Below is a small trained network, with its code and all its weights. Each question gives an input and a class and asks what happens when units are switched off, that is, made to give their printed mean instead of their output.

import numpy as np


def w(rows, s, z=0):
    codes = np.array(rows[::2]) - 128.0
    scale = np.full(codes.shape[1], s)
    scale[-1] = z or s
    return codes * scale


def f(y):
    return y / 2 * (1 + np.tanh(0.7978845608 * (y + 0.044715 * y**3)))


def log_softmax(a):
    a = a - a.max(-1, keepdims=True)
    return a - np.log(np.exp(a).sum(-1, keepdims=True))


def net(x, mask):
    res = np.array(x, float).reshape(1, 4) / 4 @ E
    y = f(res @ A[0][:, :-1].T + A[0][:, -1])
    res = res + np.where(mask, y, B[0][:, -1]) @ B[0][:, :-1]
    return log_softmax(res[-1] @ U[:, :-1].T + U[:, -1])


A, B = {}, {}
E = w([
[128,129,129],'x0',
[179,35,69],'x1',
[80,113,2],'x2',
[47,76,167],'x3',
],0.0087)
A[0] = w([
[126,117,108,2],'neuron 0',
[13,46,178,70],'neuron 1',
[102,138,94,30],'neuron 2',
[66,155,65,74],'neuron 3',
[215,183,142,123],'neuron 4',
[157,84,235,73],'neuron 5',
[196,4,134,55],'neuron 6',
[63,242,147,56],'neuron 7',
[170,207,64,53],'neuron 8',
[24,123,50,106],'neuron 9',
],0.011,0.0061)
B[0] = w([
[184,21,81,104],'neuron 0',
[247,210,35,253],'neuron 1',
[189,41,104,118],'neuron 2',
[187,74,144,180],'neuron 3',
[209,113,100,197],'neuron 4',
[198,25,174,228],'neuron 5',
[54,103,32,191],'neuron 6',
[42,61,4,217],'neuron 7',
[232,117,110,173],'neuron 8',
[152,71,197,244],'neuron 9',
],0.026,0.0058)
U = w([
[62,54,3,105],'0',
[241,206,53,108],'1',
[170,5,205,87],'2',
[132,133,113,251],'3',
[82,250,188,152],'4',
[35,125,228,89],'5',
],0.0062,0.017)

Each question gives the input, the list of numbers given to net, and the class t.
The units are the neurons (one row each of A and B). Each row of codes is followed by its name. A weight is (code - 128) times the scale printed after its matrix; where a second scale follows, it is the last column's (A, B and U).
mask holds one flag per neuron, in row order. A switched-off neuron (its flag False) gives its mean, the last column of its row in B, instead of its output. The means were averaged over made-up inputs and are rounded, as every weight is.
A unit's drop is (log p(t) with every unit on - log p(t) with that unit switched off) / (log p(t) with every unit on - log p(t) with every unit switched off).
The circuit of an input: a set's keep is (log p(t) with only the set's units on - log p(t) with every unit switched off) / (log p(t) with every unit on - log p(t) with every unit switched off). Starting from all 10 units, units are removed one at a time, each time the one whose removal leaves the highest keep (on an exact tie, the one counted first), for as long as the keep stays at least 0.8.
circuit, biggest first: the units of the circuit, biggest drop first
most important unit: the unit with the biggest drop
top k neurons: the k neurons with the biggest drops, biggest first
drop when u is switched off: that unit's drop, to one decimal
input [6,0,-8,1], class 2: most important unit => neuron 5
input [-6,8,5,-5], class 0: top 2 neurons => neuron 6; neuron 1
input [-6,4,-4,6], class 1: top 3 neurons => neuron 1; neuron 7; neuron 9
input [0,-1,-6,-3], class 2: top 2 neurons => neuron 1; neuron 5
input [-2,-8,8,-1], class 0: top 2 neurons => neuron 7; neuron 5
input [5,3,-5,-2], class 2: top 2 neurons => neuron 1; neuron 5
input [-2,-2,5,1], class 2: top 2 neurons => neuron 9; neuron 1
input [1,-1,5,4], class 2: top 2 neurons => neuron 9; neuron 3
input [6,-6,3,-6], class 0: top 2 neurons => neuron 7; neuron 1
input [-1,-2,6,-2], class 2: circuit, biggest first => neuron 1; neuron 9
input [5,3,-6,6], class 1: top 2 neurons => neuron 1; neuron 9
input [1,-8,-7,-6], class 0: top 2 neurons => neuron 7; neuron 1
input [2,-6,6,-4], class 0: top 3 neurons => neuron 7; neuron 5; neuron 1
input [-2,-4,-1,5], class 1: circuit, biggest first => neuron 1
input [2,-8,-7,4], class 0: top 2 neurons => neuron 7; neuron 9
input [1,1,1,5], class 1: top 2 neurons => neuron 1; neuron 7
input [-4,-5,-7,-5], class 2: top 3 neurons => neuron 1; neuron 5; neuron 6
input [0,-4,0,2], class 0: top 2 neurons => neuron 7; neuron 9
input [-4,1,8,5], class 2: drop when neuron 9 is switched off => 1.1
input [-5,7,-1,2], class 0: circuit, biggest first => neuron 6
input [0,-4,7,7], class 1: drop when neuron 1 is switched off => 3.9
input [-8,-8,0,6], class 0: drop when neuron 7 is switched off => 2.7
input [-7,1,1,8], class 1: drop when neuron 1 is switched off => 1.1
